Below is a small trained network, with its code and all its weights. Each question gives an input and a target symbol and asks what happens when units are switched off, that is, made to give their printed mean instead of their output.

import numpy as np


def w(rows, s, z=0):
    codes = np.array(rows[::2]) - 128.0
    scale = np.full(codes.shape[1], s)
    scale[-1] = z or s
    return codes * scale


def norm(h):
    return h / np.sqrt((h * h).mean(-1, keepdims=True) + 1e-5)


def f(y):
    return np.maximum(y, 0)


def softmax(a):
    e = np.exp(a - a.max(-1, keepdims=True))
    return e / e.sum(-1, keepdims=True)


def log_softmax(a):
    a = a - a.max(-1, keepdims=True)
    return a - np.log(np.exp(a).sum(-1, keepdims=True))


def net(x, mask):
    ids = ['αβδζθπστφψω'.index(c) for c in x.split()]
    T = len(ids)
    res = E[ids] + P[:T]
    q, k, v = (norm(res) @ M[0].T for M in (Q, K, V))
    z = softmax(np.where(np.tri(T) > 0, q @ k.T / 3**0.5, -1e9)) @ v
    res = res + np.where(mask[0], z, O[0][:, -1]) @ O[0][:, :-1]
    y = f(norm(res) @ A[0][:, :-1].T + A[0][:, -1])
    res = res + np.where(mask[1:13], y, B[0][:, -1]) @ B[0][:, :-1]
    return log_softmax(norm(res)[-1] @ U[:, :-1].T + U[:, -1])


Q, K, V, O, A, B = {}, {}, {}, {}, {}, {}
E = w([
[77,61,112,122,138,116,132,87,132],'α',
[39,114,71,173,153,118,167,129,122],'β',
[91,31,101,138,125,112,136,103,148],'δ',
[135,47,123,99,150,160,99,86,145],'ζ',
[134,158,139,137,184,245,143,114,143],'θ',
[185,196,110,145,163,217,191,53,136],'π',
[143,87,75,179,69,117,157,61,88],'σ',
[155,85,56,158,27,64,152,121,107],'τ',
[218,77,99,119,101,177,67,124,95],'φ',
[254,75,96,123,96,136,152,175,209],'ψ',
[124,127,113,79,89,216,168,209,181],'ω',
],0.0049)
P = w([
[182,157,195,158,182,111,176,179,82],'0',
[168,14,189,65,88,205,103,166,88],'1',
[187,129,84,2,193,32,104,149,140],'2',
[170,76,99,175,177,208,184,125,106],'3',
[124,64,209,112,82,145,81,149,130],'4',
[155,135,60,21,172,26,91,132,161],'5',
[152,102,110,192,160,197,172,106,138],'6',
[100,89,210,141,71,116,69,133,152],'7',
[133,131,39,42,148,32,85,116,178],'8',
[130,122,120,187,153,188,158,97,157],'9',
[79,122,207,172,64,105,52,111,177],'10',
[109,150,31,62,135,53,67,95,198],'11',
[153,138,121,179,129,184,151,108,166],'12',
],0.0048)
Q[0] = w([
[72,44,255,233,119,185,112,76,69],'h1',
[64,51,157,248,149,220,200,56,153],'h1',
[64,218,177,11,23,93,24,172,152],'h1',
],0.0071)
K[0] = w([
[76,76,41,138,103,172,39,2,229],'h1',
[75,162,43,180,24,157,45,62,255],'h1',
[81,36,151,126,231,91,225,104,8],'h1',
],0.0063)
V[0] = w([
[24,165,153,118,180,136,182,145,130],'h1',
[110,116,79,171,89,128,132,254,197],'h1',
[80,131,75,176,61,65,149,113,16],'h1',
],0.0049)
O[0] = w([
[57,43,55,54,117,253,188,102,154,31],'h1',
[144,21,113,204,251,101,120,251,69,7],'h1',
[185,98,112,126,123,103,201,78,13,19],'h1',
],0.0049,0.0016)
A[0] = w([
[145,196,228,197,130,91,41,161,120,147],'n1',
[166,151,38,124,124,3,91,31,111,164],'n2',
[162,130,31,143,235,123,211,189,139,173],'n3',
[155,196,134,159,110,169,243,52,70,202],'n4',
[77,107,116,171,222,226,248,104,127,106],'n5',
[176,136,182,68,110,122,37,34,127,185],'n6',
[209,157,51,137,184,81,107,153,197,163],'n7',
[63,87,150,148,90,230,111,187,99,2],'n8',
[185,72,147,229,216,106,115,152,146,230],'n9',
[153,139,225,224,160,109,45,178,72,41],'n10',
[94,253,25,140,204,60,92,215,117,54],'n11',
[85,69,74,89,146,119,114,99,105,232],'n12',
],0.0049,0.0025)
B[0] = w([
[170,2,94,100,175,195,167,135,65,201],'n1',
[118,165,187,142,125,204,181,175,91,216],'n2',
[85,212,56,187,67,75,110,182,77,173],'n3',
[95,111,40,78,136,122,78,52,205,172],'n4',
[114,94,222,85,91,95,90,175,49,186],'n5',
[81,169,108,140,132,56,197,135,121,254],'n6',
[73,115,237,134,172,133,55,107,95,190],'n7',
[166,231,138,161,184,174,78,84,154,152],'n8',
[179,163,117,78,124,130,219,136,177,230],'n9',
[17,179,80,188,89,124,14,64,142,179],'n10',
[212,43,156,116,249,67,172,36,181,146],'n11',
[154,126,94,194,143,164,113,161,164,221],'n12',
],0.0057,0.0055)
U = w([
[152,155,3,59,95,169,218,77,178,10],'α',
[105,82,48,104,80,120,61,163,41,198],'β',
[59,197,137,189,160,173,89,241,100,33],'δ',
[93,219,204,144,70,29,43,29,206,195],'ζ',
[46,33,156,18,104,126,58,120,127,46],'θ',
[90,152,198,95,81,207,79,143,155,92],'π',
[138,207,110,169,87,97,201,76,52,93],'σ',
[173,111,159,131,57,56,202,181,78,252],'τ',
[205,58,245,75,169,111,221,114,159,205],'φ',
[160,122,155,159,214,208,92,41,82,194],'ψ',
[198,64,55,189,174,86,78,144,211,157],'ω',
],0.0065,0.0011)

Each question gives the input, a string of symbols that net reads in full, and the target symbol t.
The units are the heads (3 rows each of Q, K, V and O) and the neurons (one row each of A and B). Each row of codes is followed by its name. A weight is (code - 128) times the scale printed after its matrix; where a second scale follows, it is the last column's (O, A, B and U).
mask holds one flag per unit, heads first, then neurons. A switched-off unit (its flag False) gives its mean, the last column of its rows in O or B, instead of its output. The means were averaged over made-up inputs and are rounded, as every weight is.
A unit's drop is (log p(t) with every unit on - log p(t) with that unit switched off) / (log p(t) with every unit on - log p(t) with every unit switched off).
The circuit of an input: a set's keep is (log p(t) with only the set's units on - log p(t) with every unit switched off) / (log p(t) with every unit on - log p(t) with every unit switched off). Starting from the 12 units with the biggest drops (on a tie, the unit counted first), units are removed one at a time, each time the one whose removal leaves the highest keep (on an exact tie, the one counted first), for as long as the keep stays at least 0.8.
circuit, biggest first: the units of the circuit, biggest drop first
unit that matters most: the unit with the biggest drop
top k neurons: the k neurons with the biggest drops, biggest first
input σ β δ ζ β ω α α ζ ζ σ ζ, target σ: top 2 neurons	(n2, n6)
input φ α ζ ζ ω ζ, target φ: circuit, biggest first	(h1, n11, n2)
input ζ ω α σ δ ζ ζ α α π, target ζ: circuit, biggest first	(n1, n4, n5)
input α δ ψ α β ζ φ τ τ δ, target σ: circuit, biggest first	(h1, n9, n10)
input σ ζ ζ α δ α ζ ζ α α α β δ, target τ: circuit, biggest first	(n5, h1, n9)
input ω φ α ζ δ, target ω: circuit, biggest first	(n5, n7, h1)
input ζ τ α, target ζ: circuit, biggest first	(h1)
input ζ φ φ β α δ α, target τ: circuit, biggest first	(n5, h1, n9, n3)
input σ α ζ, target σ: circuit, biggest first	(h1, n6)
input ω θ ζ α α ζ α, target φ: circuit, biggest first	(n10, h1, n3, n5)
input φ ω σ α α ζ ψ α φ, target φ: top 3 neurons	(n11, n1, n2)
input δ ω σ α α ζ σ ζ δ α, target φ: top 2 neurons	(n9, n5)
input ζ α α ζ α α ζ σ θ, target ζ: circuit, biggest first	(h1, n1)
input α θ α π ψ ω σ α α ζ, target φ: unit that matters most	n9
input φ α π, target φ: circuit, biggest first	(h1, n11, n1)
input β ζ φ δ ζ σ, target β: circuit, biggest first	(h1, n9, n3)
input σ τ ζ α α α α δ δ τ ζ ψ, target σ: circuit, biggest first	(h1, n2)
input φ π σ β ζ α α ω ζ α ζ τ δ, target σ: top 4 neurons	(n9, n10, n3, n12)
input ζ δ ζ δ, target φ: top 3 neurons	(n9, n10, n6)
input φ ζ α ζ δ σ α φ α π ψ, target φ: top neuron	(n1)
input α τ α α, target σ: top 2 neurons	(n9, n10)
input δ ζ ζ φ β α φ φ ζ δ σ α, target δ: circuit, biggest first	(n2, n12)
input ζ α α ζ θ α δ ζ σ, target ζ: top 3 neurons	(n1, n9, n7)
input ζ δ α φ φ, target β: top 4 neurons	(n1, n10, n6, n7)
input α φ ζ δ, target ψ: top 3 neurons	(n1, n10, n7)
input σ α ω σ θ, target ψ: top 3 neurons	(n1, n8, n3)
input δ β ψ σ ω τ ω δ φ φ ζ ζ, target δ: unit that matters most	n2
input α σ α ψ α ω φ, target δ: top 3 neurons	(n3, n10, n7)
